Below are the code and all the weights of a small trained network. Each question names an input and a target symbol and asks about switching units off, where a switched-off unit gives its printed mean instead of its output.

import numpy as np


def w(rows, s, z=0):
    codes = np.array(rows[::2]) - 128.0
    scale = np.full(codes.shape[1], s)
    scale[-1] = z or s
    return codes * scale


def f(y):
    return np.maximum(y, 0)


def softmax(a):
    e = np.exp(a - a.max(-1, keepdims=True))
    return e / e.sum(-1, keepdims=True)


def log_softmax(a):
    a = a - a.max(-1, keepdims=True)
    return a - np.log(np.exp(a).sum(-1, keepdims=True))


def net(x, mask):
    ids = ['αγδεηθλμξπστψω'.index(c) for c in x.split()]
    T = len(ids)
    res = E[ids] + P[:T]
    r = res
    for j in range(2):
        rows = slice(4 * j, 4 * j + 4)
        q, k, v = (r @ M[0][rows].T for M in (Q, K, V))
        z = softmax(np.where(np.tri(T) > 0, q @ k.T / 4**0.5, -1e9)) @ v
        o = O[0][rows]
        res = res + np.where(mask[j], z, o[:, -1]) @ o[:, :-1]
    y = f(res @ A[0][:, :-1].T + A[0][:, -1])
    res = res + np.where(mask[2:6], y, B[0][:, -1]) @ B[0][:, :-1]
    return log_softmax(res[-1] @ U[:, :-1].T + U[:, -1])


Q, K, V, O, A, B = {}, {}, {}, {}, {}, {}
E = w([
[135,150,173,151,123,156,107,148,157,111,125,134],'α',
[72,109,123,132,145,140,158,138,171,132,151,146],'γ',
[149,92,82,131,106,117,105,155,157,102,97,146],'δ',
[123,97,92,86,147,99,145,132,130,145,142,155],'ε',
[102,122,144,127,93,125,145,162,122,141,122,162],'η',
[133,148,113,144,162,130,121,174,129,135,127,154],'θ',
[130,88,128,147,158,131,162,120,175,122,115,151],'λ',
[94,116,162,129,166,127,132,115,121,139,164,168],'μ',
[164,126,153,108,148,117,157,115,133,145,130,148],'ξ',
[156,138,143,107,118,121,96,154,112,127,125,141],'π',
[106,114,120,163,121,112,130,102,77,144,136,5],'σ',
[93,118,114,115,122,138,87,163,143,121,150,141],'τ',
[125,75,133,101,120,132,97,97,160,96,146,143],'ψ',
[142,160,114,106,111,149,140,148,183,133,140,132],'ω',
],0.026)
P = w([
[142,90,137,134,119,140,114,107,120,132,157,124],'0',
[91,113,186,122,129,40,121,193,171,89,120,113],'1',
[182,129,170,140,122,90,167,194,141,55,200,107],'2',
[107,138,104,110,105,216,164,70,49,51,102,152],'3',
[125,81,130,141,118,137,54,104,153,230,102,120],'4',
[61,169,172,99,149,58,115,146,175,107,37,124],'5',
[204,114,142,148,118,157,174,144,99,49,221,117],'6',
[58,143,100,71,122,201,133,36,54,85,38,157],'7',
[181,78,170,175,117,76,37,157,207,254,171,84],'8',
[49,176,190,64,168,38,171,159,154,4,45,130],'9',
[208,52,111,170,93,190,157,158,89,127,244,104],'10',
[60,180,123,71,152,162,91,44,94,94,6,172],'11',
[174,101,188,141,124,81,105,164,185,169,163,109],'12',
],0.0089)
Q[0] = w([
[144,105,165,128,129,105,147,232,148,145,196,135],'head 1',
[71,174,94,91,141,188,150,105,72,66,57,139],'head 1',
[113,125,136,143,125,108,61,112,174,247,97,132],'head 1',
[114,138,175,107,138,53,141,179,170,108,117,130],'head 1',
[165,69,147,116,158,137,185,107,106,86,201,133],'head 2',
[174,71,115,180,99,146,82,133,140,251,170,115],'head 2',
[126,163,78,153,83,212,145,146,70,99,106,123],'head 2',
[155,161,135,171,81,80,118,231,149,101,167,89],'head 2',
],0.017)
K[0] = w([
[145,110,119,194,101,115,119,95,102,190,146,7],'head 1',
[87,168,149,72,154,112,123,129,136,81,48,161],'head 1',
[166,113,128,139,113,136,194,174,92,34,219,124],'head 1',
[115,130,73,138,124,209,157,68,50,126,106,69],'head 1',
[119,113,122,185,110,97,80,97,140,217,127,58],'head 2',
[186,91,138,170,107,108,148,175,137,125,223,125],'head 2',
[114,138,168,89,148,70,96,159,203,141,84,196],'head 2',
[165,86,116,135,116,215,107,130,129,197,137,210],'head 2',
],0.015)
V[0] = w([
[101,134,53,161,239,168,140,123,184,111,174,140],'head 1',
[65,152,113,248,154,102,78,198,70,117,89,105],'head 1',
[74,180,231,202,122,186,159,68,189,119,158,112],'head 1',
[112,114,106,177,77,79,255,121,144,165,72,138],'head 1',
[74,56,75,137,92,132,124,112,207,73,96,71],'head 2',
[87,85,144,74,121,111,38,111,67,138,187,89],'head 2',
[86,185,111,62,100,186,113,184,187,137,171,139],'head 2',
[29,122,108,57,159,111,175,125,63,185,184,135],'head 2',
],0.0093)
O[0] = w([
[59,120,9,114,196,203,135,198,89,98,178,111,65],'head 1',
[117,159,140,82,203,23,74,227,134,163,150,129,180],'head 1',
[163,139,219,16,112,205,141,160,111,125,199,107,189],'head 1',
[197,58,128,161,101,94,208,179,130,160,175,131,157],'head 1',
[115,94,130,178,114,119,104,170,254,193,140,28,99],'head 2',
[115,142,144,101,123,164,37,77,132,234,101,135,181],'head 2',
[124,162,108,119,43,80,91,105,158,104,252,140,202],'head 2',
[153,94,90,124,106,159,113,129,72,242,182,170,254],'head 2',
],0.0099,0.0035)
A[0] = w([
[76,140,208,254,195,105,147,164,89,173,111,85,4],'neuron 1',
[229,173,88,33,191,95,127,151,148,188,88,54,12],'neuron 2',
[98,129,92,98,188,85,170,146,63,108,154,203,149],'neuron 3',
[130,165,157,88,123,164,51,119,61,163,151,200,97],'neuron 4',
],0.0072,0.0037)
B[0] = w([
[224,157,51,2,129,143,167,128,92,123,125,126,161],'neuron 1',
[55,144,110,247,99,189,165,88,87,26,155,157,169],'neuron 2',
[190,107,154,170,117,147,55,180,125,116,115,124,216],'neuron 3',
[145,161,66,109,138,102,168,77,191,112,82,106,251],'neuron 4',
],0.0092,0.011)
U = w([
[112,154,201,58,153,136,133,138,144,87,136,101,71],'α',
[84,98,124,83,142,167,131,179,133,203,217,125,45],'γ',
[140,91,67,111,136,69,159,124,181,102,93,91,14],'δ',
[44,90,52,197,136,109,164,99,82,166,145,170,122],'ε',
[197,98,187,94,95,62,133,144,181,211,148,164,252],'η',
[114,147,113,175,170,127,71,171,96,93,146,140,211],'θ',
[125,54,135,118,176,170,202,177,158,129,110,100,110],'λ',
[166,150,89,5,149,182,137,127,112,172,127,162,114],'μ',
[138,102,156,170,136,187,183,91,58,71,85,162,82],'ξ',
[104,177,116,160,119,55,115,45,110,75,86,149,41],'π',
[107,135,110,126,122,84,129,95,25,147,138,3,237],'σ',
[54,167,76,96,133,63,75,107,169,172,191,135,19],'τ',
[93,94,192,167,142,180,80,126,164,167,92,63,233],'ψ',
[76,168,78,157,91,125,181,87,151,58,216,167,28],'ω',
],0.0045,0.003)

Each question gives the input, a string of symbols that net reads in full, and the target symbol t.
The units are the heads (4 rows each of Q, K, V and O) and the neurons (one row each of A and B). Each row of codes is followed by its name. A weight is (code - 128) times the scale printed after its matrix; where a second scale follows, it is the last column's (O, A, B and U).
mask holds one flag per unit, heads first, then neurons. A switched-off unit (its flag False) gives its mean, the last column of its rows in O or B, instead of its output. The means were averaged over made-up inputs and are rounded, as every weight is.
A unit's drop is (log p(t) with every unit on - log p(t) with that unit switched off) / (log p(t) with every unit on - log p(t) with every unit switched off).
The circuit of an input: a set's keep is (log p(t) with only the set's units on - log p(t) with every unit switched off) / (log p(t) with every unit on - log p(t) with every unit switched off). Starting from all 6 units, units are removed one at a time, each time the one whose removal leaves the highest keep (on an exact tie, the one counted first), for as long as the keep stays at least 0.8.
units of the circuit, in order: the units of the circuit, biggest drop first
k most important neurons: the k neurons with the biggest drops, biggest first
heads that matter: for each layer, one digit per head in row order, 1 if its drop is at least 0.15 and else 0, layers parted by /
input η η ε ξ π ε η η ψ η η π, target η: heads that matter => 11
input τ π η μ θ ε ω γ μ, target ω: heads that matter => 11
input τ τ η μ ω ε η, target ω: most important neuron => neuron 3
input ω η η η σ μ ε ω ξ ω, target ω: heads that matter => 01
input μ η μ, target μ: 2 most important neurons => neuron 4; neuron 2
input η π η π ψ δ, target π: heads that matter => 11
input θ μ θ η η η λ η μ, target λ: units of the circuit, in order => head 2; head 1
input ψ μ δ η ω, target δ: units of the circuit, in order => head 2; head 1
input ψ η ω θ θ σ η μ η η γ ψ ψ, target ψ: heads that matter => 01
input γ γ ξ ψ ψ, target ξ: units of the circuit, in order => head 2; head 1
input η η α, target η: heads that matter => 10
input η ε θ μ η, target θ: units of the circuit, in order => head 1; head 2; neuron 3
input η θ ω δ η ξ μ θ λ θ γ π λ, target γ: units of the circuit, in order => head 1; head 2
input ε μ μ τ ε ω μ ω, target ω: units of the circuit, in order => head 2
input θ η μ ω η μ ε, target η: heads that matter => 10
input ψ ξ α η η μ α η π η θ, target π: units of the circuit, in order => head 1; head 2
input τ μ π ψ θ η π η δ ω ξ η τ, target ξ: units of the circuit, in order => head 1; head 2
input η π θ η, target π: heads that matter => 11
input η θ τ θ α η η η ξ ψ σ μ, target μ: units of the circuit, in order => head 2; neuron 1
input μ η η ψ η η ω ψ, target η: heads that matter => 10
input η η τ η μ ξ η η ψ η μ τ, target η: heads that matter => 10
input θ μ η η θ η, target η: heads that matter => 10
input η π τ μ μ μ μ δ ξ θ ω π, target θ: heads that matter => 11
input η ε ψ η, target ε: units of the circuit, in order => head 1; head 2
input η ψ η τ η η, target τ: units of the circuit, in order => head 2; head 1
input τ θ η η μ μ ψ π η θ, target π: units of the circuit, in order => head 1
input σ μ μ μ η π ξ, target ξ: 2 most important neurons => neuron 2; neuron 1
input μ σ θ θ, target θ: 2 most important neurons => neuron 3; neuron 1
